In the rows, 128 means zero.
[105 167 167 125 176 149 111 158  91 129  98 135 117  95 158 105 157 109
 157  87  99  98 160 122 157 143 119 107 128 109 108 148  82 174  75 135
 162 125 157 143 137 133 122]	kovu
[127 132 158 119 144 115 148 151 148 125  91  97  83 153 118 185  94 145
  99 132 135 140 174 120  84 140 105 131 138 138 144  82 116  91 124 103
 116 135  98 143 114 143  96]	vero
[117  78 146 155 143 146 144 132 146 133 124 120 122 143  57  89  88 121
 160 152 104  81 133 155 105  86 127 112 108 119 143  54  90 107 116 156
 132  92 116 107 127 116 150]	lagen
[189 144 124 179 139 137 133 137 131  68 145 129 141  87 164 206 174  87
  97  73 179 150 145 103 201 124 172 100 165 190 150 206  85 151  57  97
 143 164 127 148 131 186  91]	lagen
[133 147 153 127 178 154 117 167  93 124  97 122  96 113 168 115 155 113
 131  90 101  94 149 124 172 142 132 113 136 109 100 174 100 175 103 142
 157 138 145 147 142 128 119]	lodil
[130  99 148 117 167 111 137 131 105 149 152 152 124 133 138 188 167 143
  71 159 137 135 124 141 133 126 147 126 106 113 116 169  99 131 134 139
 103  99 120 138 143 128  94]	vero
[127 146 109 180 184 111 122 128 137 156  44  73 159 112 112 169 139 128
 109 150 131 132 180 136 114 130 130 144 145 130 140  76 134  84 101  41
  90  46 117 135 134  98 119]	Deruf
[128 154 142 122 116 124 153 110 136 142  81 139  60 159 107 171   9 142
 144 128 189  97 219 122 203 109  74 109 107 166 120 138 163 146  90 185
 191 129 144 123 104 196 123]	Pofoz
[141  85 134 131 134 123 132 142 104 135 153 161 128 123 142 176 155 135
 100 145 125 137 131 144 155 115 155 126 102 105 105 194  82 137 137 149
 120 108 156 149 136 127 120]	Rafo
[102 144 172 108 159 148 126 169  99 130  90 139 103 109 157 114 179 103
 139  88  91  93 145 130 168 142 120 115 123 114 105 175  99 174  90 144
 171 120 173 133 142 145 109]	Rafo
[136 119 142 132 142 111 133 127  92 139 144 158 121 120 159 209 169 137
  86 153 142 135 149 140 148 127 163 108 107 110 104 188  82 137 117 131
 105  96 143 155 155 121  99]	vero
[132 121 143 121 146 113 134 139 107 153 151 151 129 125 149 187 168 145
  85 163 139 142 130 143 130 123 164 120 105 107 103 167  92 131 133 129
 104 101 127 134 142 123 107]	vero
[109 175 173 119 171 149 117 158  83 114  99 129  91 109 169 110 177 118
 138  94 103 114 155 129 157 160 121 110 127 102  89 155  74 155  83 156
 179 120 152 125 156 126 118]	baguk
[129 105 136 124 135 119 127 134 102 148 149 147 129 115 142 195 156 142
  86 160 125 140 146 147 161 104 156 120 105 127 111 170  86 135 145 138
 115 111 141 123 138 128 113]	lagen
[129 125 133 170 128  96  84 127 122 129 129 102 154 109 177 211 148 148
  81 122 133 194 176 112 119 131 146 152 167 108  93 168  83  85  66 103
 167 104 177 150 165 169  99]	luzu
[105  65 115 121 145 131 139 129 128 134  67 109  84 135 100 141  93 133
 128 106 127 103 135 139  87 111 103 131 133 104 103  79  97 100  82 140
 144 141 108 144 157  67 134]	kovu
[129 103 148 125 183 129 129 122 101 135 144 144 111 115 148 192 178 140
  72 149 134 139 137 155 160 135 157 125 108 106 112 168  57 145 136 140
 115  94 137 133 156 140 107]	baguk
[111 164 176 113 162 146 126 152  94 127  89 125  97 113 174 134 160 119
 142  90 106  98 167 122 167 157 113 109 128 121  89 158  80 171  88 151
 164 114 167 127 146 135 115]	zave
[106  99 161 111 147 163 143 166 107 117 115 102  86 121  80 129 123 140
 117  88 126  51 163 136  88  94 122 111 121 113 102  63  50  78  34 150
 146 136 150 129 151  70 101]	kovu
[167 201 181 176  64 168 182 119 126  98  98  84  87  84 149 209 176 137
  68 111 175 139 182 132 181 174 169 104 154 131 164 166 148 165  70  89
  77 142 101 141  99 210  42]	kan
[122 101 141 116 154 114 131 142 104 139 153 145 113 124 147 196 169 158
  63 149 137 154 131 143 162 129 159 122 110 110 126 194  88 136 138 139
  98 114 171 139 150 143  83]	luzu
[167  75 105 126 140 122 175 127 157 110 133 100  86 129 127 158 106 102
 124  91  76 111 161 123 107 117 144  96 150 134 133 112 102  82  65 126
 144 148  87  90 141  88 128]	Deruf
[121 152 168 125 163 146 118 157  94 124  98 134 102 104 170 130 165 115
 136  91 101  99 157 131 160 156 116 114 138 113 101 164  98 172  83 149
 168 139 145 146 152 133 113]	lodil
[148 169 121 132 159 146 128 171  88  59  80  94 107 142 161 161 196 153
  86  83 138 130 120 112 142 171 177 141 173 106 115 193 117 111  41  89
 132 174 161 217 116 151  52]	Dugob
[135 176 148 140  69 129 145 158 117 128 108 109  90 126  82 150 140 129
 155 153 110 118 144 152  90 140 120 114 114 118 111  75  82  70 118 143
 125 130 134 126 104  99 133]	zave
[131 107 136 122 166 121 132 143 101 129 155 148 122 108 124 211 175 140
  66 151 118 157 130 154 154 119 148 123 120 123  98 174  84 131 147 129
 138 116 143 130 145 129  91]	Deruf
[112 162 169 121 169 151 109 163  97 116 108 130 104 111 156 116 165 119
 130  97  96  96 137 126 174 140 109 103 129 108  92 153 101 176  84 166
 163 135 151 126 144 130 112]	kan
[103 177 175 118 186 144 106 162  87 123  98 130 104 102 165 106 172 116
 153 108  92  97 162 127 165 137 113 105 129 119  99 139  79 171  87 147
 172 127 152 125 152 119 126]	lagen
[126 160 154 123 160 141 121 163  96 124  87 124 103 109 161 119 163 114
 140  95  99  98 157 130 156 148 122 105 136 116  93 150 100 161  77 136
 165 135 143 134 147 112 121]	lodil
[113 159 171 116 178 153 117 154  86 125 105 130 109 103 160 105 177 108
 150  86  89  90 150 130 153 149 118 109 122 115 116 164  86 171  80 154
 154 133 145 138 139 127 107]	nuz
[124  79 182 164  92 145 112 170 115  98 136 141 105 102 106 158 140 115
  79 150  76 108 181 144 124 107 123 100 140  85  89 123  67 112  85 172
 171 127 116 136 151  82  84]	vero
[114 165 164 119 191 139 113 178  94 123  97 130  97 103 172 115 169 123
 132  80  98  88 158 123 171 158 115 112 136  98  98 166  96 180  90 145
 155 138 157 141 147 116 112]	lodil
[150 140 106 177 185 126 132  83 104  73 126 121 105 105 145 234 167  90
  77  99 159 152 115 113 169 126 168 128 147 135 106 179  67 140  75 118
 153 101 114 123 165 109 143]	kan
[ 99 178 184 122 169 137 112 172  97 116 105 135  91 106 187 122 161 117
 140 104  97 102 164 124 158 152 127 114 132 101  90 159  80 167  79 147
 167 137 172 133 150 130 117]	Pofoz
[132  86 178 169 102 165 169 142 162 137 102 118  83 108  95  97 107  87
 105  85  69  60 174 150  93  77 108 107 140 128 165  62  90 134  42 145
 159 133  82 108 167  88 119]	vero
[116 156 174 117 161 145 117 165  89 149  83 132 105 115 167 124 187 107
 138 113  99  95 149 130 144 147 123 102 124 116 103 164  95 161  79 145
 151 122 131 144 144 127 109]	vero
[140  78 150 155 156 147 103 191 147 140 117 119 133 149 138 120  85 147
 123 159  99 118 161 137  80 117 125 139 142 109 119  90  67  72  98 146
 136 141 141 148 180  92  92]	luzu
[111 204  92 162 153 125 101 133 131  78 102 109  88 122 105 184 106 153
  88 109 206 157 174 108 180 105 127 141 131 134 143 121 176 127 126  78
 105  86 180 174 108 145 120]	luzu
[130 131 149 158  94 144 142 116 111  84 114 106  48 119  52 109 114 133
 143 109 110  77 163 150 122 127 107 109 134  68 141 104  86 128 120 157
 145 138 101 141 104 106 118]	baguk
[103 172 180 117 160 139 122 172  97 148  95 144 105 117 162 129 183 115
 134 106 108 109 148 126 127 165 123 113 125 118 110 159 104 154  77 140
 148 123 134 142 146 135 113]	vero
[129 110 142 117 143 117 140 135 110 138 156 154 124 114 143 190 169 150
  69 154 122 154 134 147 156 127 161 115 109 114 106 171  90 131 124 130
 116 117 151 127 151 138  91]	luzu
[151 108 156 131 117 125  97 120 110 109 126 104  83 125 104 177 110 123
 121 119 177 131 223 116  76 150 119 107 144 133  96 122 114  46  69  99
 169 142  46 153 152 154  88]	Pofoz
[192  24 132 183 105 181 139 136 132 138  89  84 131 135 128 103 117  89
 129 101  93  79 165 152  51 112 183 109 136 109 127 129  85  85  85  87
  86  87  51 114 181  46 125]	lodil
[115 167 133 183  15 158 110 137 116 132  86  74 139 121 155 250 115 149
 126 166 147 142 172 127  93 147 144 138 145 146  96  83 132 100 113  93
  60  91 152 195  90 170  93]	nuz
[111 154 137 150  38 158 134  67 122  54 152 159 114 105 137 175 117 127
 105 127 107 145 186 131 157 160 139 121 144  97  91 122 138 123 101 149
 168 136 112 121 128 165 119]	Dugob
[121 103 145 133 124 122 126 127  92 148 150 137 124 117 151 197 163 141
  86 144 105 131 142 155 139 117 148 129 105  93 104 179  75 132 125 141
 108 103 130 151 145 130 104]	nuz
[115 199 104 176 151 111  98  87 113  41  96 100 101 145 156 193  92 114
 134 115 156 147 188  83 217 143 146 117 164 144  96 151 103 139  92 113
 170  77 190 121 105 184 139]	lagen
[130  67 138 122  62 131 132 115 100 141  86 100 107 128 112 166 138 134
 123 157  74 152 168 148  59 156 127 110 131 103  99 104  87  61 112 142
 141 144  74 141 133 105 128]	Dugob
[127 119 154 133 158 113 130 119  89 126 162 140 104 115 143 178 168 143
  80 159 134 144 136 150 148 121 156 117 106  96  93 167  80 141 134 133
 115 100 140 145 153 134 120]	Pofoz
[ 99 163 167 112 175 147 110 155  92 121 103 134 104 100 161 119 169 112
 147  82  98  92 150 131 162 144 104 106 129 103 100 156  86 182  66 152
 165 125 163 135 150 131 114]	kovu
[101  35 180 130 123 128 146 158 144 179 122 117 116 104  57 137  97 118
  84 118 112 125 146 107 114  95 144 121 107 141 120 111  99 117 153 128
 132 125 104  99  80 142 136]	luzu
[118 119 148 135 136 109 124 126  94 152 161 148 130 112 141 211 162 146
  80 164 117 145 146 148 140 133 160 130 104 102  97 167  67 128 137 129
 103 108 133 152 137 141 108]	nuz
[146 115 159 131 138 120 145 130  97 136 150 144 130 116 132 182 176 146
  82 159 138 146 125 158 155 119 155 119 106 114 102 170  74 151 138 132
 122  94 150 139 143 137  92]	zave
[153 115 185 134 134 133 170 148 144 131 113 133  82 130  87  88 104 138
 115 100 105  77 157 142 100 128 110 134 121 114 129  87  75 107 100 140
 129 178 104 120 127  81 124]	zave
[144 206  91 141 197 125 172 161  97 120  73 104 132 127 169 196 143 136
  92 108 141 135 154  99 194 189 155 123 148 133 144 166 135  96  96  82
  81 134 177 190 155 148 126]	kan
[145 102 146 122 156 124 138 127  96 144 145 145 115 117 143 191 173 148
  77 141 133 144 133 152 153 133 148 118 109 120  98 178  74 153 142 139
 114 101 144 140 152 136  99]	zave
[ 96  79 122 166 136 136 112 123 141 146  83 119  85 140  84  97  94 127
 164 119 122  68 151 146  93 134 139 143 128  64 142 110  52 112 123 147
 115 113 101 129 134  81 181]	baguk
[109 168 183 122 159 140 130 168  94 136  94 136 109 104 165 117 165 113
 146  84  91 108 150 131 144 156 116 113 123 114 100 161  92 165  66 148
 169 144 154 147 150 136 107]	nuz
[ 80 167 110 130  74 157  94 125  96 103 145 150 154  68 150 176 162 135
 105 128 117 103 190 120 171 109 139 125 149 135 160 104 190 143  84 100
 112 120 175 202 122 132  97]	kan
[113 160 176 134 142 156 115 143  95 126  88 122 113 110 167 117 168 103
 149  97  95 104 153 124 144 151 124 115 127 115 117 163  98 166  78 153
 158 122 149 137 142 134 124]	Dugob
[138 120 142 127 153 110 138 128  98 135 147 146 119 109 149 190 169 146
  85 152 128 135 133 150 161 135 153 116 114 101  92 164  85 151 132 135
 116 118 138 141 146 122 109]	lodil
[129  94 148 114 167 122 144 132  98 150 144 160 114 130 144 218 170 146
  64 161 138 139 124 147 144 139 149 125 105 111 107 193  88 140 139 160
 112 103 123 136 148 134  91]	vero
[172  88 182 129  90 169 137 156 127 130 112 120 172 148 107 142 108 137
 132 123 130  95 165 149  59 124  98 138 122 146  72  81  84  20  55 134
 162 147  74 140 137 136  95]	baguk
[140 218 119 218  42 120 143 197  97  94 131 132 106 100 153 201 104 120
 134 148 124 157 144 110 193 155 120 108 169 108 125 176 149 134 147 143
 136 168 195 228 141 152  60]	Deruf
[125 107 154 121 109 127 131 115 106 127 145 142 120 124 158 211 165 132
  87 156 132 148 130 150 145 126 170 123 101 101  94 186  85 139 139 138
 115 111 134 133 146 141 109]	Dugob
[132 104 149 130 153 112 135 139  98 133 153 144 114 119 150 197 165 156
  65 141 143 132 140 140 161 151 167 128 120  95  99 197  80 142 134 139
  99 120 156 139 147 126  99]	lodil
[115 167 156 124 194 150 117 173  98 129 102 126 109 114 159 124 151 116
 158  89  98 103 145 116 158 157 117 112 135 125  94 160  89 156 114 148
 159 135 171 132 135 139 119]	Deruf
[100 170 186 118 147 139 114 155  97 133  99 134  96  94 181 114 164 105
 153 103 106 109 167 130 152 138 123 102 120 114  96 152 100 176  88 134
 163 130 147 136 148 136 133]	Pofoz
[140 106 140 123 136 110 128 128  90 145 155 147 125 128 148 215 165 142
  72 175 142 150 135 139 144 124 156 117 108 108  95 192 105 126 142 141
 114  93 129 146 144 130  88]	vero
[125 126 128 141 126 135 165 152 137 147 103  85 139  90 103 141 146 129
  84 133 117 119 172 146 109  70 146 112 140 124 162  72 108 102  73  58
 135  94 116 115 181  80  87]	luzu
[111 132 105  94 134 106 127 154 129  89 105 107  77 144 112 156 126 133
 121 117 128 136 119 127 106 124 140 143 130  87 109 121  78  88 177  87
 132 164  77 128 100  81 143]	baguk
[135 127 115 147  62 164 152  92 158  21  86  89 146 124 133 169 115  90
  95  91 140 168 149 136 123  94 105 157 159 130 119  73 179  72 106  49
 161 123  15 137 109 134 148]	lodil
[144  96 143 130 155 118 132 132 111 152 156 159 129 135 146 197 158 142
  76 161 139 155 128 147 125 124 154 127 101 109 107 181  96 125 136 142
 107  93 107 139 145 134 111]	vero
[132 148  97 132 243 139 117  67 135 167  78 119 142 126 140 218  69 147
 130 124 171 144 222 111 129 152 120 156 140 195 105  68  64  70 119  96
 165 101 122 109 138 197 151]	Deruf
[105 162 170 109 172 151 113 146  92 119 105 133 103 109 171 117 153 108
 152  83 105  85 167 121 164 153 109 101 126 110 102 157  94 172  74 142
 150 121 154 134 152 136 110]	kovu
[145 107 132 127 148 115 133 138 104 156 157 151 121 110 143 192 176 153
  80 162 108 153 134 158 165 125 156 110 110 106 129 195  85 148 131 151
 111 116 165 139 146 151  81]	luzu
[103 175 175 122 166 150 117 170  96 128 102 139 106 109 149 101 172 124
 139 100  87  99 137 134 165 150 115 106 128 108 121 151 106 183  83 160
 159 139 161 136 139 142 107]	kan
[105  96 170  75 205 144 128 147 146  99  80  91  83 125 158 146 123 122
  37  93 126  92 194  75 190 171 127 114 167 157 106  96 201 124  64  82
 121 160 109 140 135 168  51]	kan
[122 106 147 124 137  99 132 120 105 138 161 135 101 108 150 196 166 136
  69 156 137 144 147 143 158 116 165 109 107 105 100 171  83 138 135 125
 105 106 139 123 143 135 112]	Pofoz
[122 116 149 120 126 121 127 116 113 124 137 153 135 120 145 200 170 136
  97 162 118 137 124 157 143 127 171 129 103 100  98 167  75 144 132 128
 118 117 144 135 131 133 112]	Dugob
[145  67 137 146 126 175 145 152  91 135  92  66 104 121 115 117 122 116
  78 136 103 122 160 119 116 104 118 112 143 139 108 113  53  96 140 149
 145 135  55  92 133  74 144]	Pofoz
[113 183 101 154 111 113 122  72 141 135 106 112 125 136  82 190 152 131
  65 164 170 173 156 123 147 196 166 166 168 164 167 124 144  61  90  88
 118 136 126 121 109 217 160]	kan
[ 98 145 165 107 174 153 112 167  99 126 103 133 102 106 169 120 164 120
 141 100  95 108 155 123 159 146 115 105 128 109 108 160  89 161  91 159
 165 129 157 123 155 126 105]	luzu
[126  68 174 128 141 135 145 150 140 146 131 120 115 121  79 123 126 120
 113  75 128  82 160 122  49 126 161 143 116 131 150 106  82  71  75  99
 103 128 112 125 121  87 147]	baguk
[145  48 140 151  94 154 112 119 104 112 144 120  94 107 120 167 134  95
  84 124  82 125 203 128 104 134 156 103 144 128 122 144  74  72 101 133
 143 131  67 123 138 124 117]	Pofoz
[107 162 168 115 189 144 119 164  97 115 108 132 111 101 157 115 174 113
 144 100  91 107 148 125 168 139 116 105 126 126 110 143  89 169  97 153
 160 124 158 112 141 122 129]	lagen
[122  90 137 116 152 117 129 135 100 127 154 151 114 125 139 180 160 138
 101 139 146 135 131 138 153 118 155 125 103  99 116 196  92 150 145 137
 116  92 158 147 140 132 109]	Rafo
[109  41 171 130 117 162 123 176 144 125 110 125 108 123 110 129  86 109
 146 105 119 102 166 139  63 107  93 141 137  97 134 107  72  76  61 171
 173 169  70 149 161  71 151]	kovu
[131 112 139 122 155 113 126 119  89 149 162 140 127 123 131 186 166 155
  82 154 138 146 124 154 130 123 151 132 102 105  99 172  86 131 135 137
 109 106 144 149 155 131 104]	nuz
[136 108 131 123 157 116 137 136 107 138 151 145 109 122 136 200 160 138
  90 138 119 134 132 151 156 133 159 113 110 108  95 185  96 131 149 128
 102 112 154 133 146 131 106]	Deruf
[144 218  64 123 185 146 125 141 138  82 102 168 110 112 127 212 168 126
 105  86 139 108 120 163 205 117 106 143 122 149 113 146 131 154  97 133
 149 119 229 133 148 132 120]	Rafo
[190 126 129 167 134 144 115 147 107  72 126 101  49 171  93 165  41 154
  70 110 118 103 183 118 137 108  95 153 143  99  65 135  88  59 133 170
 172 169 100 148 111  98 104]	lodil
